Below is a small trained network, with its code and all its weights. Each question gives an input and a class and asks what happens when units are switched off, that is, made to give their printed mean instead of their output.

import numpy as np


def w(rows, s, z=0):
    codes = np.array(rows[::2]) - 128.0
    scale = np.full(codes.shape[1], s)
    scale[-1] = z or s
    return codes * scale


def norm(h):
    return h / np.sqrt((h * h).mean(-1, keepdims=True) + 1e-5)


def f(y):
    return np.maximum(y, 0)


def log_softmax(a):
    a = a - a.max(-1, keepdims=True)
    return a - np.log(np.exp(a).sum(-1, keepdims=True))


def net(x, mask):
    res = np.array(x, float).reshape(1, 2) / 4 @ E
    u = 0
    for l in range(3):
        y = f(norm(res) @ A[l][:, :-1].T + A[l][:, -1])
        res = res + np.where(mask[u : u + 4], y, B[l][:, -1]) @ B[l][:, :-1]
        u += 4
    return log_softmax(norm(res)[-1] @ U[:, :-1].T + U[:, -1])


A, B = {}, {}
E = w([
[25,132,220,142,145,74,53,44],'x0',
[202,1,134,33,95,180,136,31],'x1',
],0.0084)
A[0] = w([
[51,149,190,170,119,96,149,85,168],'0.n0',
[135,4,136,110,90,209,122,72,66],'0.n1',
[58,105,156,167,93,58,171,24,2],'0.n2',
[92,152,4,86,103,208,158,169,164],'0.n3',
],0.0043,0.0055)
B[0] = w([
[177,75,57,126,129,128,86,148,254],'0.n0',
[155,121,106,2,157,137,104,144,238],'0.n1',
[138,144,113,159,134,70,129,171,155],'0.n2',
[81,83,152,129,162,160,39,94,239],'0.n3',
],0.0094,0.004)
A[1] = w([
[37,103,254,138,105,35,126,18,68],'1.n0',
[115,108,94,70,174,119,58,159,158],'1.n1',
[203,101,36,167,91,255,249,225,4],'1.n2',
[86,210,120,181,87,101,152,154,111],'1.n3',
],0.0072,0.0035)
B[1] = w([
[251,114,2,205,156,136,91,138,197],'1.n0',
[153,69,169,183,105,166,164,177,254],'1.n1',
[152,82,87,214,170,34,30,100,210],'1.n2',
[150,140,134,75,98,146,188,53,181],'1.n3',
],0.0092,0.0075)
A[2] = w([
[192,56,154,130,116,155,172,190,254],'2.n0',
[68,254,92,168,163,79,179,188,73],'2.n1',
[53,237,115,170,148,101,171,228,46],'2.n2',
[83,154,159,113,128,144,110,126,79],'2.n3',
],0.0077,0.0028)
B[2] = w([
[52,255,134,169,109,90,167,130,255],'2.n0',
[156,73,120,71,99,201,174,77,189],'2.n1',
[173,118,156,56,66,121,154,85,183],'2.n2',
[188,156,123,111,113,108,181,179,129],'2.n3',
],0.0093,0.009)
U = w([
[164,98,64,215,145,108,43,142,206],'0',
[170,107,121,4,84,164,173,71,209],'1',
[42,232,143,174,90,128,150,173,165],'2',
[123,127,167,112,151,122,121,144,14],'3',
[80,124,161,102,185,118,106,140,27],'4',
[115,130,175,109,166,119,117,147,3],'5',
[95,134,154,101,157,115,101,140,37],'6',
[88,118,142,112,180,132,133,131,38],'7',
],0.019,0.0051)

Each question gives the input, the list of numbers given to net, and the class t.
The units are the neurons (one row each of A and B). Each row of codes is followed by its name. A weight is (code - 128) times the scale printed after its matrix; where a second scale follows, it is the last column's (A, B and U).
mask holds one flag per neuron, layer by layer. A switched-off neuron (its flag False) gives its mean, the last column of its row in B, instead of its output. The means were averaged over made-up inputs and are rounded, as every weight is.
A unit's drop is (log p(t) with every unit on - log p(t) with that unit switched off) / (log p(t) with every unit on - log p(t) with every unit switched off).
most important unit: the unit with the biggest drop
k most important neurons: the k neurons with the biggest drops, biggest first
k most important neurons of layer l: the k neurons of layer l with the biggest drops, biggest first
drop when u is switched off: that unit's drop, to one decimal
input [1,3], class 2: most important neuron -> [2.n0]
input [1,-3], class 2: 2 most important neurons -> [0.n0, 1.n2]
input [4,-4], class 0: 2 most important neurons -> [0.n1, 2.n0]
input [2,-2], class 2: 2 most important neurons -> [0.n0, 1.n2]
input [-4,-5], class 1: 2 most important neurons -> [0.n0, 1.n0]
input [3,-4], class 1: 2 most important neurons -> [0.n3, 1.n2]
input [-3,0], class 2: 2 most important neurons of layer 0 -> [0.n3, 0.n0]
input [-5,-6], class 1: 2 most important neurons of layer 2 -> [2.n1, 2.n2]
input [2,-4], class 1: 2 most important neurons -> [0.n1, 1.n2]
input [-7,7], class 0: 2 most important neurons of layer 1 -> [1.n2, 1.n3]
input [8,7], class 0: 2 most important neurons of layer 1 -> [1.n0, 1.n3]
input [-6,2], class 0: drop when 1.n2 is switched off -> 2.0
input [-2,0], class 2: drop when 0.n3 is switched off -> 1.3
input [0,-4], class 1: drop when 0.n1 is switched off -> 0.4
input [1,2], class 2: most important unit -> 2.n0
input [-1,3], class 2: 2 most important neurons -> [2.n0, 2.n1]
